Below is a small trained network, with its code and all its weights. Each question gives an input and a target symbol and asks what happens when units are switched off, that is, made to give their printed mean instead of their output.

import numpy as np


def w(rows, s, z=0):
    codes = np.array(rows[::2]) - 128.0
    scale = np.full(codes.shape[1], s)
    scale[-1] = z or s
    return codes * scale


def norm(h):
    return h / np.sqrt((h * h).mean(-1, keepdims=True) + 1e-5)


def f(y):
    return np.maximum(y, 0)


def softmax(a):
    e = np.exp(a - a.max(-1, keepdims=True))
    return e / e.sum(-1, keepdims=True)


def log_softmax(a):
    a = a - a.max(-1, keepdims=True)
    return a - np.log(np.exp(a).sum(-1, keepdims=True))


def net(x, mask):
    ids = ['Δαγεζηθλμξτψ'.index(c) for c in x.split()]
    T = len(ids)
    res = E[ids] + P[:T]
    r = norm(res)
    for j in range(3):
        rows = slice(4 * j, 4 * j + 4)
        q, k, v = (r @ M[0][rows].T for M in (Q, K, V))
        z = softmax(np.where(np.tri(T) > 0, q @ k.T / 4**0.5, -1e9)) @ v
        o = O[0][rows]
        res = res + np.where(mask[j], z, o[:, -1]) @ o[:, :-1]
    y = f(norm(res) @ A[0][:, :-1].T + A[0][:, -1])
    res = res + np.where(mask[3:11], y, B[0][:, -1]) @ B[0][:, :-1]
    return log_softmax(norm(res)[-1] @ U[:, :-1].T + U[:, -1])


Q, K, V, O, A, B = {}, {}, {}, {}, {}, {}
E = w([
[150,84,144,155],'Δ',
[141,102,147,173],'α',
[187,81,172,149],'γ',
[147,86,139,153],'ε',
[223,79,179,135],'ζ',
[219,132,186,131],'η',
[150,72,123,139],'θ',
[148,80,137,131],'λ',
[148,82,143,130],'μ',
[80,96,235,130],'ξ',
[142,83,173,152],'τ',
[85,6,82,83],'ψ',
],0.018)
P = w([
[148,2,211,227],'0',
[146,186,135,91],'1',
[107,65,167,195],'2',
[170,171,138,70],'3',
[80,86,139,177],'4',
[180,159,142,70],'5',
[65,101,126,167],'6',
[189,146,148,73],'7',
[57,111,118,164],'8',
[203,130,158,70],'9',
[46,120,109,157],'10',
[193,120,154,82],'11',
[53,127,105,152],'12',
],0.023)
Q[0] = w([
[166,118,133,84],'h0',
[153,116,226,15],'h0',
[119,209,158,77],'h0',
[97,122,142,92],'h0',
[255,194,190,109],'h1',
[84,148,69,182],'h1',
[120,143,166,168],'h1',
[183,134,195,152],'h1',
[158,208,106,242],'h2',
[88,139,133,100],'h2',
[108,190,114,85],'h2',
[95,234,97,227],'h2',
],0.03)
K[0] = w([
[97,148,80,166],'h0',
[4,123,127,138],'h0',
[93,85,107,169],'h0',
[117,96,174,139],'h0',
[9,178,114,147],'h1',
[172,137,181,133],'h1',
[120,123,138,163],'h1',
[62,117,117,156],'h1',
[151,207,81,179],'h2',
[90,114,121,130],'h2',
[82,158,124,102],'h2',
[94,196,68,197],'h2',
],0.034)
V[0] = w([
[192,78,162,130],'h0',
[197,115,71,124],'h0',
[140,83,104,199],'h0',
[106,108,174,163],'h0',
[39,92,214,10],'h1',
[154,63,47,81],'h1',
[154,116,83,164],'h1',
[42,104,214,103],'h1',
[220,167,174,217],'h2',
[40,189,169,117],'h2',
[69,164,219,71],'h2',
[125,75,253,65],'h2',
],0.018)
O[0] = w([
[124,41,111,107,197],'h0',
[204,87,141,138,116],'h0',
[81,119,33,108,152],'h0',
[54,127,76,112,170],'h0',
[53,88,168,1,153],'h1',
[215,105,187,86,121],'h1',
[166,120,105,152,126],'h1',
[48,66,55,72,171],'h1',
[102,168,33,248,188],'h2',
[53,197,182,122,80],'h2',
[20,151,99,88,143],'h2',
[21,35,31,83,248],'h2',
],0.016,0.017)
A[0] = w([
[96,173,213,167,212],'n0',
[114,180,94,73,165],'n1',
[197,107,18,8,234],'n2',
[149,198,123,203,118],'n3',
[57,145,97,185,162],'n4',
[251,130,58,140,253],'n5',
[35,59,230,149,134],'n6',
[178,22,112,109,173],'n7',
],0.027,0.0038)
B[0] = w([
[14,211,46,136,146],'n0',
[124,137,167,64,163],'n1',
[189,237,172,167,244],'n2',
[112,226,192,142,136],'n3',
[184,83,187,105,218],'n4',
[123,192,229,218,170],'n5',
[191,174,200,254,204],'n6',
[92,5,128,102,250],'n7',
],0.032,0.02)
U = w([
[120,126,126,123,40],'Δ',
[120,143,38,171,118],'α',
[90,26,105,184,123],'γ',
[183,138,80,137,105],'ε',
[134,111,160,162,176],'ζ',
[124,208,127,152,254],'η',
[162,166,174,151,158],'θ',
[189,125,113,79,114],'λ',
[153,113,108,81,97],'μ',
[41,147,120,83,186],'ξ',
[88,86,66,91,131],'τ',
[153,147,249,31,23],'ψ',
],0.017,0.0074)

Each question gives the input, a string of symbols that net reads in full, and the target symbol t.
The units are the heads (4 rows each of Q, K, V and O) and the neurons (one row each of A and B). Each row of codes is followed by its name. A weight is (code - 128) times the scale printed after its matrix; where a second scale follows, it is the last column's (O, A, B and U).
mask holds one flag per unit, heads first, then neurons. A switched-off unit (its flag False) gives its mean, the last column of its rows in O or B, instead of its output. The means were averaged over made-up inputs and are rounded, as every weight is.
A unit's drop is (log p(t) with every unit on - log p(t) with that unit switched off) / (log p(t) with every unit on - log p(t) with every unit switched off).
The circuit of an input: a set's keep is (log p(t) with only the set's units on - log p(t) with every unit switched off) / (log p(t) with every unit on - log p(t) with every unit switched off). Starting from all 11 units, units are removed one at a time, each time the one whose removal leaves the highest keep (on an exact tie, the one counted first), for as long as the keep stays at least 0.8.
circuit, biggest first: the units of the circuit, biggest drop first
top k neurons: the k neurons with the biggest drops, biggest first
heads that matter: for each layer, one digit per head in row order, 1 if its drop is at least 0.15 and else 0, layers parted by /
input τ η α ψ λ ξ α α μ θ ξ θ, target ξ: circuit, biggest first	[h1]
input τ ξ θ α τ ε, target τ: circuit, biggest first	[n6; h0]
input ζ ψ τ α η Δ τ α ε τ γ Δ, target τ: circuit, biggest first	[n6; h0]
input α α α ε α ε α ψ α α, target ψ: circuit, biggest first	[n2; h0; n6; n1]
input ξ ψ ψ ξ ε λ ξ λ α ξ ψ ξ, target ψ: heads that matter	010
input ξ ε α ε ξ α ψ θ, target ψ: heads that matter	110
input γ ψ α ξ ξ ξ τ γ Δ α ε α, target ε: top 2 neurons	[n2; n7]
input α ε α ε η γ λ γ, target λ: top 3 neurons	[n2; n6; n0]
input α ξ α ε ψ ξ λ α α, target η: heads that matter	011
input ψ ε τ α, target τ: top 2 neurons	[n5; n6]
input τ α Δ λ λ ψ ψ μ, target ψ: heads that matter	000
input α α ξ α ε θ α, target η: heads that matter	111
input α λ α ψ ε ε τ ε ψ Δ, target ψ: circuit, biggest first	[n2; h1; n7]
input α ε γ γ ξ θ λ η α Δ ξ Δ, target ξ: heads that matter	110
input μ α ε α α η α ζ γ λ, target λ: top 3 neurons	[n2; n6; n4]
input ψ ε α η, target η: circuit, biggest first	[n2]
input ε ξ ξ ξ τ ε α α ψ ξ ξ, target η: circuit, biggest first	[h2; h1; h0; n0]
input ε ε η α ξ α, target ξ: heads that matter	110
input λ Δ μ ψ ψ α ξ α λ α ξ ε, target ξ: heads that matter	110
input η Δ ε ψ α μ, target ψ: circuit, biggest first	[h2]
input γ γ ε τ, target τ: circuit, biggest first	[n6; h0]
input ξ ξ α λ τ ψ ψ ψ α θ, target ψ: heads that matter	101
input λ τ α λ ε Δ, target λ: heads that matter	100
input λ ε ξ γ α ξ ζ μ, target ξ: heads that matter	101
input α α ε λ ζ Δ ξ λ, target ξ: heads that matter	110
